Below is a small trained network, with its code and all its weights. Each question gives an input and a class and asks what happens when units are switched off, that is, made to give their printed mean instead of their output.

import numpy as np


def w(rows, s, z=0):
    codes = np.array(rows[::2]) - 128.0
    scale = np.full(codes.shape[1], s)
    scale[-1] = z or s
    return codes * scale


def norm(h):
    return h / np.sqrt((h * h).mean(-1, keepdims=True) + 1e-5)


def f(y):
    return np.maximum(y, 0)


def log_softmax(a):
    a = a - a.max(-1, keepdims=True)
    return a - np.log(np.exp(a).sum(-1, keepdims=True))


def net(x, mask):
    res = np.array(x, float).reshape(1, 4) / 4 @ E
    u = 0
    for l in range(3):
        y = f(norm(res) @ A[l][:, :-1].T + A[l][:, -1])
        res = res + np.where(mask[u : u + 10], y, B[l][:, -1]) @ B[l][:, :-1]
        u += 10
    return log_softmax(norm(res)[-1] @ U[:, :-1].T + U[:, -1])


A, B = {}, {}
E = w([
[128,27,10,182,202],'x0',
[2,77,101,116,90],'x1',
[41,220,64,81,200],'x2',
[156,145,147,13,177],'x3',
],0.0044)
A[0] = w([
[109,65,109,163,205,2],'0.n1',
[206,171,208,166,96,224],'0.n2',
[94,166,112,135,154,54],'0.n3',
[21,86,172,138,176,89],'0.n4',
[132,93,150,145,61,74],'0.n5',
[120,109,143,103,24,131],'0.n6',
[122,9,216,120,113,33],'0.n7',
[130,167,163,139,163,13],'0.n8',
[3,140,105,135,139,199],'0.n9',
[189,125,151,128,126,101],'0.n10',
],0.0076,0.0019)
B[0] = w([
[183,162,84,143,122,176],'0.n1',
[115,131,182,94,181,254],'0.n2',
[89,32,178,115,117,162],'0.n3',
[31,254,128,96,108,185],'0.n4',
[80,57,143,215,96,178],'0.n5',
[94,98,109,243,210,196],'0.n6',
[98,157,115,226,92,200],'0.n7',
[167,141,190,105,172,145],'0.n8',
[150,103,90,18,65,240],'0.n9',
[55,221,91,154,105,175],'0.n10',
],0.0049,0.0051)
A[1] = w([
[113,39,117,91,170,150],'1.n1',
[159,254,211,138,201,118],'1.n2',
[124,58,145,163,108,3],'1.n3',
[176,163,156,72,203,175],'1.n4',
[172,44,31,119,158,80],'1.n5',
[142,142,57,166,162,6],'1.n6',
[137,88,148,165,83,38],'1.n7',
[197,101,32,133,124,77],'1.n8',
[227,130,165,196,149,51],'1.n9',
[61,134,139,98,173,179],'1.n10',
],0.0072,0.0021)
B[1] = w([
[60,208,105,204,110,160],'1.n1',
[250,124,224,56,138,253],'1.n2',
[102,111,197,147,88,161],'1.n3',
[202,148,198,196,56,216],'1.n4',
[185,167,105,161,225,188],'1.n5',
[192,155,107,135,186,158],'1.n6',
[120,2,163,170,78,164],'1.n7',
[133,161,60,142,240,175],'1.n8',
[58,162,118,77,119,194],'1.n9',
[164,143,93,98,53,201],'1.n10',
],0.0054,0.0051)
A[2] = w([
[95,29,181,167,34,95],'2.n1',
[193,160,51,138,201,62],'2.n2',
[142,29,139,242,107,49],'2.n3',
[206,165,84,93,156,102],'2.n4',
[1,208,158,26,73,160],'2.n5',
[78,168,44,199,97,4],'2.n6',
[3,77,88,134,205,51],'2.n7',
[226,177,91,130,163,171],'2.n8',
[78,170,205,110,107,159],'2.n9',
[53,102,136,175,157,188],'2.n10',
],0.006,0.0023)
B[2] = w([
[35,51,98,200,167,214],'2.n1',
[42,141,48,189,205,187],'2.n2',
[16,175,196,136,36,207],'2.n3',
[144,120,133,228,134,189],'2.n4',
[162,159,64,51,63,254],'2.n5',
[250,174,154,96,194,171],'2.n6',
[222,151,253,105,61,170],'2.n7',
[119,129,171,169,234,220],'2.n8',
[207,152,73,108,132,218],'2.n9',
[96,117,155,76,54,189],'2.n10',
],0.0054,0.0046)
U = w([
[190,153,152,115,148,244],'0',
[156,148,48,184,246,140],'1',
[101,85,152,181,106,232],'2',
[142,151,82,85,113,238],'3',
[132,49,94,108,180,2],'4',
],0.012,0.0039)

Each question gives the input, the list of numbers given to net, and the class t.
The units are the neurons (one row each of A and B). Each row of codes is followed by its name. A weight is (code - 128) times the scale printed after its matrix; where a second scale follows, it is the last column's (A, B and U).
mask holds one flag per neuron, layer by layer. A switched-off neuron (its flag False) gives its mean, the last column of its row in B, instead of its output. The means were averaged over made-up inputs and are rounded, as every weight is.
A unit's drop is (log p(t) with every unit on - log p(t) with that unit switched off) / (log p(t) with every unit on - log p(t) with every unit switched off).
The circuit of an input: a set's keep is (log p(t) with only the set's units on - log p(t) with every unit switched off) / (log p(t) with every unit on - log p(t) with every unit switched off). Starting from the 12 units with the biggest drops (on a tie, the unit counted first), units are removed one at a time, each time the one whose removal leaves the highest keep (on an exact tie, the one counted first), for as long as the keep stays at least 0.8.
units of the circuit, in order: the units of the circuit, biggest drop first
most important unit: the unit with the biggest drop
k most important neurons: the k neurons with the biggest drops, biggest first
top k neurons in layer l: the k neurons of layer l with the biggest drops, biggest first
drop of u: that unit's drop, to one decimal
input [0,-5,8,-4], class 0: units of the circuit, in order	(0.n8 1.n2)
input [-1,6,-4,7], class 2: 4 most important neurons	(0.n7 0.n6 2.n1 0.n2)
input [6,4,-6,5], class 1: units of the circuit, in order	(1.n5)
input [6,8,0,-2], class 3: 3 most important neurons	(0.n4 2.n7 0.n6)
input [3,3,-1,0], class 1: 2 most important neurons	(0.n1 0.n2)
input [4,-2,-6,3], class 2: units of the circuit, in order	(2.n3 1.n2)
input [2,8,0,-6], class 3: units of the circuit, in order	(0.n4 0.n9 2.n5)
input [-1,8,-1,-3], class 3: 2 most important neurons	(0.n4 0.n9)
input [7,6,5,-6], class 3: top 2 neurons in layer 1	(1.n2 1.n4)
input [-8,7,1,-6], class 3: 3 most important neurons	(2.n5 0.n4 0.n9)
input [6,8,8,-6], class 3: 2 most important neurons	(0.n4 2.n7)
input [3,4,0,-2], class 3: 3 most important neurons	(0.n4 0.n6 1.n2)
input [-2,-2,-8,3], class 2: top 2 neurons in layer 0	(0.n5 0.n7)
input [-6,0,-5,-1], class 2: most important unit	0.n5
input [2,1,-1,7], class 1: top 2 neurons in layer 0	(0.n2 0.n4)
input [4,4,6,3], class 3: drop of 0.n4	0.2
input [-6,0,-7,1], class 2: drop of 0.n5	0.3
